Here is a tiny trained network, its code and every weight. The questions are about switching its units off for an input and a class, where a switched-off unit gives its printed mean instead of its output.

import numpy as np


def w(rows, s, z=0):
    codes = np.array(rows[::2]) - 128.0
    scale = np.full(codes.shape[1], s)
    scale[-1] = z or s
    return codes * scale


def norm(h):
    return h / np.sqrt((h * h).mean(-1, keepdims=True) + 1e-5)


def f(y):
    return np.maximum(y, 0)


def log_softmax(a):
    a = a - a.max(-1, keepdims=True)
    return a - np.log(np.exp(a).sum(-1, keepdims=True))


def net(x, mask):
    res = np.array(x, float).reshape(1, 4) / 4 @ E
    u = 0
    for l in range(4):
        y = f(norm(res) @ A[l][:, :-1].T + A[l][:, -1])
        res = res + np.where(mask[u : u + 4], y, B[l][:, -1]) @ B[l][:, :-1]
        u += 4
    return log_softmax(norm(res)[-1] @ U[:, :-1].T + U[:, -1])


A, B = {}, {}
E = w([
[157,100,150,3],'x0',
[65,144,40,66],'x1',
[131,199,157,112],'x2',
[25,162,205,176],'x3',
],0.0049)
A[0] = w([
[33,20,193,110,22],'L0N1',
[2,86,226,98,4],'L0N2',
[78,54,76,209,61],'L0N3',
[230,138,186,110,35],'L0N4',
],0.0081,0.0012)
B[0] = w([
[84,109,103,253,211],'L0N1',
[109,244,185,123,252],'L0N2',
[206,225,9,179,245],'L0N3',
[179,44,202,174,232],'L0N4',
],0.0079,0.0032)
A[1] = w([
[215,161,104,42,180],'L1N1',
[153,149,90,5,84],'L1N2',
[72,96,132,105,3],'L1N3',
[91,54,116,59,154],'L1N4',
],0.012,0.0018)
B[1] = w([
[81,66,134,253,253],'L1N1',
[41,47,105,164,230],'L1N2',
[108,154,177,126,136],'L1N3',
[127,217,52,78,182],'L1N4',
],0.011,0.0054)
A[2] = w([
[152,134,135,64,2],'L2N1',
[163,55,1,135,183],'L2N2',
[91,254,119,189,204],'L2N3',
[30,59,142,65,123],'L2N4',
],0.0095,0.0023)
B[2] = w([
[134,175,101,226,128],'L2N1',
[94,186,42,117,219],'L2N2',
[166,171,245,77,254],'L2N3',
[62,91,50,62,163],'L2N4',
],0.011,0.0084)
A[3] = w([
[133,190,212,57,37],'L3N1',
[220,68,146,160,172],'L3N2',
[102,105,128,28,59],'L3N3',
[118,250,86,86,6],'L3N4',
],0.011,0.0012)
B[3] = w([
[69,173,145,249,253],'L3N1',
[105,38,161,1,186],'L3N2',
[118,47,225,98,142],'L3N3',
[231,118,120,19,216],'L3N4',
],0.0095,0.0066)
U = w([
[248,187,36,83,2],'0',
[162,2,178,75,63],'1',
[101,241,231,183,248],'2',
[20,104,1,169,163],'3',
],0.0084,0.0022)

Each question gives the input, the list of numbers given to net, and the class t.
The units are the neurons (one row each of A and B). Each row of codes is followed by its name. A weight is (code - 128) times the scale printed after its matrix; where a second scale follows, it is the last column's (A, B and U).
mask holds one flag per neuron, layer by layer. A switched-off neuron (its flag False) gives its mean, the last column of its row in B, instead of its output. The means were averaged over made-up inputs and are rounded, as every weight is.
A unit's drop is (log p(t) with every unit on - log p(t) with that unit switched off) / (log p(t) with every unit on - log p(t) with every unit switched off).
The circuit of an input: a set's keep is (log p(t) with only the set's units on - log p(t) with every unit switched off) / (log p(t) with every unit on - log p(t) with every unit switched off). Starting from the 12 units with the biggest drops (on a tie, the unit counted first), units are removed one at a time, each time the one whose removal leaves the highest keep (on an exact tie, the one counted first), for as long as the keep stays at least 0.8.
circuit, biggest first: the units of the circuit, biggest drop first
k most important neurons: the k neurons with the biggest drops, biggest first
k most important neurons of layer l: the k neurons of layer l with the biggest drops, biggest first
drop of u: that unit's drop, to one decimal
input [2,-4,8,-8], class 1: circuit, biggest first -> (L0N4 L3N2)
input [5,-4,-5,-4], class 0: circuit, biggest first -> (L2N2)
input [0,-5,7,-7], class 1: circuit, biggest first -> (L0N4 L3N2)
input [-6,-5,-1,-3], class 0: 2 most important neurons -> (L0N2 L1N1)
input [-4,7,-8,3], class 0: 2 most important neurons -> (L3N4 L0N3)
input [-4,7,-1,-3], class 0: 2 most important neurons of layer 3 -> (L3N4 L3N1)
input [-3,3,-8,3], class 0: 2 most important neurons -> (L0N3 L3N4)
input [-5,-4,-1,-6], class 0: 4 most important neurons -> (L1N2 L2N2 L3N1 L1N1)
input [-6,2,3,-5], class 0: 2 most important neurons -> (L0N2 L3N4)
input [8,-4,3,-5], class 3: 2 most important neurons of layer 0 -> (L0N1 L0N2)
input [5,-8,1,-1], class 1: 2 most important neurons -> (L2N3 L3N2)
input [-3,-3,4,-7], class 1: 2 most important neurons -> (L0N4 L3N2)
input [4,-6,4,0], class 1: 2 most important neurons -> (L2N3 L3N2)
input [-2,-4,-1,-2], class 1: 2 most important neurons -> (L0N4 L3N2)
input [-2,2,7,-4], class 3: most important neuron -> (L0N1)
input [-3,7,-6,-3], class 0: 2 most important neurons of layer 2 -> (L2N2 L2N4)
input [-5,-6,-2,-2], class 0: drop of L1N4 -> -0.1
input [8,-8,4,-4], class 1: drop of L2N2 -> 0.0
input [2,-2,1,-3], class 1: drop of L0N4 -> 0.7
input [6,-6,8,0], class 1: most important neuron of layer 3 -> (L3N2)
input [-7,-3,-1,-7], class 0: drop of L2N2 -> 0.1
